Look-ups in named tables: a row name and a column name give one cell, copied from the table.

Table Vak
         Fisubav  Vipi  Miki  Pafo  Kekir  Bet  Misu  Fel  Fuliso
Rad          177   112   110   134    128  210    70  213     103
Nuda         229   124   167   140    139  115   132   90     112
Nudup        234    99   124   100     85  196    68  161     125
Lugozof      148    60    99   185    140  187    77  157      82
Rupizan      254   174   169    67    108  162   139  128     116

Lugozof, Bet: 187
Rad, Vipi: 112
Lugozof, Kekir: 140
Nuda, Kekir: 139
Rad, Miki: 110
Rad, Kekir: 128
Nuda, Fisubav: 229
Nudup, Misu: 68
Row with the largest Misu: Rupizan

Table Lekep
,Kataf,Fizufo,Rufemub,Ran,Lipu,Tizisi,Nadag,Tuni,Matapof
Teve,144,173,107,151,141,159,108,136,128
Viz,140,142,140,150,92,122,134,121,165
Lirol,135,184,147,143,144,135,144,116,133
Sogalug,145,154,145,146,148,146,147,140,142
Vaner,146,140,207,158,132,96,223,154,171
Dila,149,155,150,149,97,133,149,137,130
Rezapop,147,179,50,149,147,199,49,136,112

What is the Kataf of Dila in Lekep? 149
What is the Matapof of Vaner in Lekep? 171
What is the Ran of Lirol in Lekep? 143
What is the Nadag of Lirol in Lekep? 144
What is the Lipu of Rezapop in Lekep? 147
What is the Tuni of Sogalug in Lekep? 140
What is the Fizufo of Lirol in Lekep? 184
What is the Fizufo of Viz in Lekep? 142
What is the Matapof of Viz in Lekep? 165
What is the Tuni of Vaner in Lekep? 154
What is the Nadag of Vaner in Lekep? 223
What is the Rufemub of Lirol in Lekep? 147
What is the Kataf of Vaner in Lekep? 146
What is the Nadag of Rezapop in Lekep? 49
What is the Tuni of Viz in Lekep? 121
What is the Ran of Viz in Lekep? 150
What is the Rufemub of Teve in Lekep? 107
What is the Tizisi of Rezapop in Lekep? 199
What is the Lipu of Teve in Lekep? 141
What is the Nadag of Dila in Lekep? 149
Which row has the largest Tuni? Vaner

Table Vis
	Nof	Gasul	Beputuz
Vivenu	7759	8064	8311
Dof	9594	9518	1534
Pafovo	7624	7583	9082
Renapa	4322	8723	6696

Dof, Beputuz => 1534
Pafovo, Gasul => 7583
Vivenu, Beputuz => 8311
Dof, Nof => 9594
Vivenu, Nof => 7759
Renapa, Beputuz => 6696
Pafovo, Beputuz => 9082
Vivenu, Gasul => 8064
Dof, Gasul => 9518
Pafovo, Nof => 7624
Renapa, Gasul => 8723
Renapa, Nof => 4322
Which row has the largest Nof? Dof

Ter.tsv
	Leti	Rupudev	Salof
Daf	183	174	177
Fufal	165	180	204
Vima	181	202	180
Zuga	194	177	180
Fet	175	207	177
Tul	173	179	190
Kevanez	176	175	184
Pek	174	178	172
Kazo	179	49	179
Lifaf	172	187	206
Dinor	183	172	178

What is the Salof of Kazo in Ter?
179
What is the Leti of Zuga in Ter?
194
What is the Salof of Vima in Ter?
180
What is the Salof of Zuga in Ter?
180
What is the Leti of Pek in Ter?
174
What is the Rupudev of Pek in Ter?
178
What is the Salof of Fet in Ter?
177
What is the Rupudev of Kazo in Ter?
49
What is the Leti of Lifaf in Ter?
172
What is the Salof of Pek in Ter?
172
What is the Leti of Vima in Ter?
181
What is the Leti of Tul in Ter?
173
What is the Rupudev of Zuga in Ter?
177
What is the Salof of Lifaf in Ter?
206
What is the Salof of Daf in Ter?
177
What is the Leti of Kevanez in Ter?
176
What is the Rupudev of Kevanez in Ter?
175
What is the Leti of Fufal in Ter?
165
What is the Leti of Fet in Ter?
175

Rige
|  | Ziz | Sem |
|---|---|---|
| Nid | 127 | 115 |
| Nalesu | 109 | 120 |
| Sukeba | 144 | 121 |
| Femokun | 196 | 198 |
| Dabusid | 59 | 67 |
| Bobi | 148 | 133 |
| Mavitob | 40 | 122 |
| Fop | 172 | 206 |
| Lugi | 111 | 116 |
| Safus | 181 | 167 |
| Fivol | 115 | 105 |

Sem of Mavitob is 122
Sem of Femokun is 198
Ziz of Fivol is 115
Ziz of Nid is 127
Sem of Sukeba is 121
Ziz of Dabusid is 59
Sem of Fivol is 105
Sem of Dabusid is 67
Sem of Nalesu is 120
Ziz of Fop is 172
Sem of Fop is 206
Ziz of Bobi is 148
Ziz of Nalesu is 109
Ziz of Safus is 181
Ziz of Sukeba is 144
Sem of Nid is 115
Row with the largest Sem: Fop

Duv =
         Kur  Zudubup  Ketevog  Lik  Zov  Rud  Fof  Biza
Fer       64      179       72   78  120  155   58   148
Ruv       79       36      121  137  107  154  120    49
Pupad     71      129      112  126   63  104  128   165
Gole     112      102      117  123   49  123  121    38
Kidaz    153       62      102  112  130   67  116   141
Kadi     119      142      129  122   63   74  117    35
Bozami    40       76      127  121  163  101  114   130
Lufam    101       87      104   93   89  121  112   195
Gurisok   76      132       97  123  149   37  111    73
Pumav    116      112       65  102  111  106   93   129
Dobar     92      132      101  115   70  104  123   165

Lufam, Kur: 101
Dobar, Fof: 123
Kadi, Zov: 63
Lufam, Fof: 112
Fer, Biza: 148
Gurisok, Zov: 149
Dobar, Kur: 92
Kidaz, Fof: 116
Kadi, Rud: 74
Pumav, Lik: 102
Lufam, Zov: 89
Kidaz, Zov: 130
Pupad, Rud: 104
Pumav, Ketevog: 65
Lufam, Lik: 93
Fer, Zov: 120
Fer, Rud: 155
Pumav, Zudubup: 112

Susu:
           Sov  Nirir    Suv    Faf    Rer   Mido  Butagi  Lumer    Fuz
Bave     61.73  43.29  51.33  52.09  52.82  51.01   55.42  48.71  51.22
Fasir    51.77  47.48  50.27  57.39  51.03  47.82   56.21  52.81  56.20
Rako     32.12  55.73  39.24  32.74  44.27  58.83   43.98  51.34  66.85
Pavu     57.97  50.79  52.18  49.93  52.21  47.69   48.91  59.01  55.70
Faref    55.27  53.03  50.84  60.49  53.61  53.43   44.37  55.58  53.22
Vas      64.49  49.09  49.61  50.30  49.96  47.18   44.84  49.93  56.35
Dis      52.50  74.84  47.42  53.22  30.82  64.87   46.04  43.53  61.18
Buruge   33.33  46.03  40.04  80.04  40.96  16.24   49.47  60.59  88.03
Kul      58.68  57.06  55.51  56.49  46.59  59.33   49.77  43.27  57.89
Lam      20.90  56.54  51.71  85.30  42.36  61.55   63.03   9.43  32.64
Tima     37.04  42.54  41.25  33.97  50.93  37.75   49.23  61.22  39.88
Gopefif  50.46  53.43  54.33  55.56  51.21  53.59   54.27  54.71  51.49
Mepupi   61.95  54.70  51.70  57.31  55.50  51.63   54.91  47.48  53.34
Naz      49.93  56.25  54.29  49.66  47.28  46.65   50.17  49.00  54.84

Lumer of Rako: 51.34
Butagi of Lam: 63.03
Rer of Pavu: 52.21
Nirir of Gopefif: 53.43
Mido of Bave: 51.01
Sov of Bave: 61.73
Nirir of Lam: 56.54
Faf of Vas: 50.30
Which row has the largest Lumer? Tima

Table Vir
,Medapif,Bopurat,Fem,Norize,Bil,Duv,Vamoba
Nud,672,680,450,371,311,359,47
Murefum,664,689,450,366,328,360,37
Gelo,597,538,441,418,291,397,266
Kuf,605,532,448,430,291,399,272
Nav,760,595,530,498,298,382,121
Zad,497,559,482,433,537,424,267

Gelo, Fem => 441
Gelo, Medapif => 597
Gelo, Bil => 291
Kuf, Vamoba => 272
Zad, Vamoba => 267
Kuf, Fem => 448
Kuf, Bil => 291
Zad, Medapif => 497
Zad, Fem => 482
Zad, Duv => 424
Murefum, Bil => 328
Nud, Norize => 371
Zad, Bopurat => 559
Kuf, Medapif => 605
Gelo, Vamoba => 266
Kuf, Norize => 430
Nud, Bopurat => 680
Nud, Duv => 359
Nav, Vamoba => 121

Table Vom
columns: Dezupe, Zol, Nitugo
Numu: [118, 107, 97]
Gano: [89, 71, 112]
Dorer: [77, 82, 136]
Bel: [90, 88, 104]
Fulatup: [52, 105, 14]
Ler: [115, 78, 61]
Lokolus: [168, 113, 49]
Vov: [117, 77, 50]
Pedinu: [142, 103, 69]
Rit: [152, 130, 66]
Dib: [237, 107, 124]
Kuz: [94, 93, 111]
Riteb: [91, 103, 96]
Gurefi: [72, 111, 120]

What is the Nitugo of Kuz in Vom?
111
What is the Nitugo of Rit in Vom?
66
What is the Dezupe of Gano in Vom?
89
What is the Nitugo of Vov in Vom?
50
What is the Nitugo of Gano in Vom?
112
What is the Nitugo of Bel in Vom?
104
What is the Nitugo of Riteb in Vom?
96
What is the Nitugo of Dorer in Vom?
136
What is the Dezupe of Kuz in Vom?
94
What is the Dezupe of Riteb in Vom?
91
What is the Dezupe of Fulatup in Vom?
52
What is the Zol of Dorer in Vom?
82
Which row has the largest Dezupe? Dib

